Below are the code and all the weights of a small trained network. Each question names an input and a target symbol and asks about switching units off, where a switched-off unit gives its printed mean instead of its output.

import numpy as np


def w(rows, s, z=0):
    codes = np.array(rows[::2]) - 128.0
    scale = np.full(codes.shape[1], s)
    scale[-1] = z or s
    return codes * scale


def norm(h):
    return h / np.sqrt((h * h).mean(-1, keepdims=True) + 1e-5)


def softmax(a):
    e = np.exp(a - a.max(-1, keepdims=True))
    return e / e.sum(-1, keepdims=True)


def log_softmax(a):
    a = a - a.max(-1, keepdims=True)
    return a - np.log(np.exp(a).sum(-1, keepdims=True))


def net(x, mask):
    ids = ['γδεζθτψ'.index(c) for c in x.split()]
    T = len(ids)
    res = E[ids] + P[:T]
    u = 0
    for l in range(3):
        r = norm(res)
        for j in range(3):
            rows = slice(2 * j, 2 * j + 2)
            q, k, v = (r @ M[l][rows].T for M in (Q, K, V))
            z = softmax(np.where(np.tri(T) > 0, q @ k.T / 2**0.5, -1e9)) @ v
            o = O[l][rows]
            res = res + np.where(mask[u + j], z, o[:, -1]) @ o[:, :-1]
        u += 3
    return log_softmax(norm(res)[-1] @ U[:, :-1].T + U[:, -1])


Q, K, V, O = {}, {}, {}, {}
E = w([
[94,180,117,61,231],'γ',
[126,159,103,124,82],'δ',
[143,140,102,223,132],'ε',
[188,121,110,201,97],'ζ',
[147,245,105,120,130],'θ',
[141,158,117,2,181],'τ',
[187,70,103,158,153],'ψ',
],0.0068)
P = w([
[144,124,230,157,188],'0',
[146,255,107,108,195],'1',
[82,93,180,115,103],'2',
[121,250,60,90,148],'3',
[85,94,140,115,96],'4',
[118,239,31,91,136],'5',
[87,86,121,115,93],'6',
[119,218,15,98,135],'7',
[86,83,103,112,90],'8',
[122,195,8,108,138],'9',
[88,93,92,115,88],'10',
[116,179,4,105,125],'11',
],0.0097)
Q[0] = w([
[182,132,76,138,148],'0.h1',
[169,119,248,175,148],'0.h1',
[153,113,227,132,193],'0.h2',
[80,120,194,147,101],'0.h2',
[153,149,99,208,91],'0.h3',
[128,108,102,198,119],'0.h3',
],0.015)
K[0] = w([
[122,154,48,98,142],'0.h1',
[142,157,227,127,177],'0.h1',
[172,184,206,157,130],'0.h2',
[133,91,253,115,166],'0.h2',
[161,137,80,182,107],'0.h3',
[129,85,62,167,97],'0.h3',
],0.014)
V[0] = w([
[80,190,125,125,211],'0.h1',
[139,90,95,247,134],'0.h1',
[184,75,144,32,154],'0.h2',
[2,74,96,148,216],'0.h2',
[151,183,159,83,119],'0.h3',
[131,134,222,180,165],'0.h3',
],0.0083)
O[0] = w([
[113,155,82,157,169,252],'0.h1',
[110,170,142,118,54,92],'0.h1',
[254,121,47,64,144,11],'0.h2',
[44,51,20,126,149,114],'0.h2',
[92,146,102,88,85,218],'0.h3',
[125,94,133,92,142,149],'0.h3',
],0.0096,0.0025)
Q[1] = w([
[115,186,15,181,71],'1.h1',
[158,214,117,164,65],'1.h1',
[137,122,81,255,171],'1.h2',
[79,59,104,66,95],'1.h2',
[157,89,102,192,161],'1.h3',
[168,173,128,88,213],'1.h3',
],0.0093)
K[1] = w([
[95,200,1,160,61],'1.h1',
[152,216,150,171,60],'1.h1',
[26,135,89,151,161],'1.h2',
[89,90,215,92,192],'1.h2',
[144,81,110,130,168],'1.h3',
[156,181,123,157,181],'1.h3',
],0.0093)
V[1] = w([
[107,223,69,114,2],'1.h1',
[165,204,204,198,155],'1.h1',
[45,66,162,36,226],'1.h2',
[85,140,84,107,72],'1.h2',
[82,116,190,19,105],'1.h3',
[108,227,69,144,58],'1.h3',
],0.0048)
O[1] = w([
[162,35,64,128,186,251],'1.h1',
[116,117,30,104,54,206],'1.h1',
[104,74,139,73,127,186],'1.h2',
[134,192,96,254,152,119],'1.h2',
[149,73,82,132,95,156],'1.h3',
[144,97,151,13,246,202],'1.h3',
],0.0041,0.0032)
Q[2] = w([
[121,123,101,119,114],'2.h1',
[122,176,93,142,130],'2.h1',
[130,186,128,178,242],'2.h2',
[166,205,143,136,65],'2.h2',
[77,52,112,154,158],'2.h3',
[94,145,7,157,167],'2.h3',
],0.011)
K[2] = w([
[105,93,93,152,97],'2.h1',
[126,174,114,124,121],'2.h1',
[82,170,97,100,126],'2.h2',
[173,179,193,130,193],'2.h2',
[74,61,68,97,82],'2.h3',
[91,142,8,160,114],'2.h3',
],0.013)
V[2] = w([
[78,109,93,64,90],'2.h1',
[155,36,254,154,213],'2.h1',
[111,186,125,79,137],'2.h2',
[143,176,186,108,176],'2.h2',
[101,164,80,127,242],'2.h3',
[98,85,101,65,99],'2.h3',
],0.0074)
O[2] = w([
[180,181,100,202,219,162],'2.h1',
[63,174,2,75,100,13],'2.h1',
[113,67,163,195,205,201],'2.h2',
[165,42,93,206,108,156],'2.h2',
[111,63,151,106,43,254],'2.h3',
[141,186,184,179,222,142],'2.h3',
],0.0068,0.0051)
U = w([
[55,100,26,108,205,2],'γ',
[129,67,254,126,179,82],'δ',
[36,181,105,131,79,100],'ε',
[195,203,185,100,49,221],'ζ',
[181,236,186,132,213,156],'θ',
[188,192,56,59,117,210],'τ',
[231,93,105,85,151,125],'ψ',
],0.0093,0.0056)

Each question gives the input, a string of symbols that net reads in full, and the target symbol t.
The units are the heads (2 rows each of Q, K, V and O). Each row of codes is followed by its name. A weight is (code - 128) times the scale printed after its matrix; where a second scale follows, it is the last column's (O and U).
mask holds one flag per head, layer by layer. A switched-off head (its flag False) gives its mean, the last column of its rows in O, instead of its output. The means were averaged over made-up inputs and are rounded, as every weight is.
A unit's drop is (log p(t) with every unit on - log p(t) with that unit switched off) / (log p(t) with every unit on - log p(t) with every unit switched off).
The circuit of an input: a set's keep is (log p(t) with only the set's units on - log p(t) with every unit switched off) / (log p(t) with every unit on - log p(t) with every unit switched off). Starting from all 9 units, units are removed one at a time, each time the one whose removal leaves the highest keep (on an exact tie, the one counted first), for as long as the keep stays at least 0.8.
circuit, biggest first: the units of the circuit, biggest drop first
which heads matter: for each layer, one digit per head in row order, 1 if its drop is at least 0.15 and else 0, layers parted by /
input ζ δ θ δ γ δ θ, target γ: circuit, biggest first : 0.h2
input ε ζ γ θ δ ψ ψ, target θ: circuit, biggest first : 2.h3; 2.h2
input γ τ θ ε δ ψ ζ, target θ: which heads matter : 000 / 000 / 001
input ζ γ ε, target ζ: circuit, biggest first : 0.h2; 0.h1
input θ θ ε ε ζ θ ψ, target ζ: which heads matter : 101 / 101 / 010
input τ γ θ ζ, target ζ: circuit, biggest first : 0.h2; 2.h3
input θ ε δ ε ψ θ ζ, target τ: circuit, biggest first : 0.h2; 2.h2
input δ ε ψ, target θ: which heads matter : 011 / 111 / 001
input δ δ ε ε, target ε: circuit, biggest first : 0.h2; 2.h1
input θ θ ε ψ ε θ, target ε: circuit, biggest first : 2.h3; 2.h2
input θ δ γ ζ ψ, target γ: which heads matter : 110 / 010 / 101
input ζ δ δ ζ γ, target θ: circuit, biggest first : 2.h3; 0.h1; 1.h1
input θ θ ε ψ ε ψ ε γ τ ε δ δ, target δ: circuit, biggest first : 2.h1; 0.h1
input γ τ θ θ ε θ τ θ γ ψ ε, target γ: which heads matter : 010 / 000 / 010
input θ θ τ θ ζ, target ψ: circuit, biggest first : 0.h2
input ζ ε δ, target ζ: circuit, biggest first : 0.h2; 0.h1
input γ ε θ ψ ψ θ ζ ψ θ, target ζ: which heads matter : 100 / 000 / 010
input ψ δ ψ δ ψ θ θ, target τ: circuit, biggest first : 2.h2; 0.h2
input ζ δ τ, target ζ: which heads matter : 110 / 100 / 000
input ζ θ ε θ δ θ γ ψ δ, target γ: which heads matter : 010 / 000 / 011
input ε ε δ, target ε: circuit, biggest first : 2.h1
input γ τ θ, target γ: which heads matter : 110 / 000 / 000
input θ θ θ ε θ θ τ θ ζ θ γ, target ζ: which heads matter : 100 / 000 / 010
input θ θ ψ θ ζ ψ ε, target ζ: which heads matter : 101 / 101 / 010
input θ θ δ γ ε γ ε ε γ, target ε: which heads matter : 110 / 000 / 000
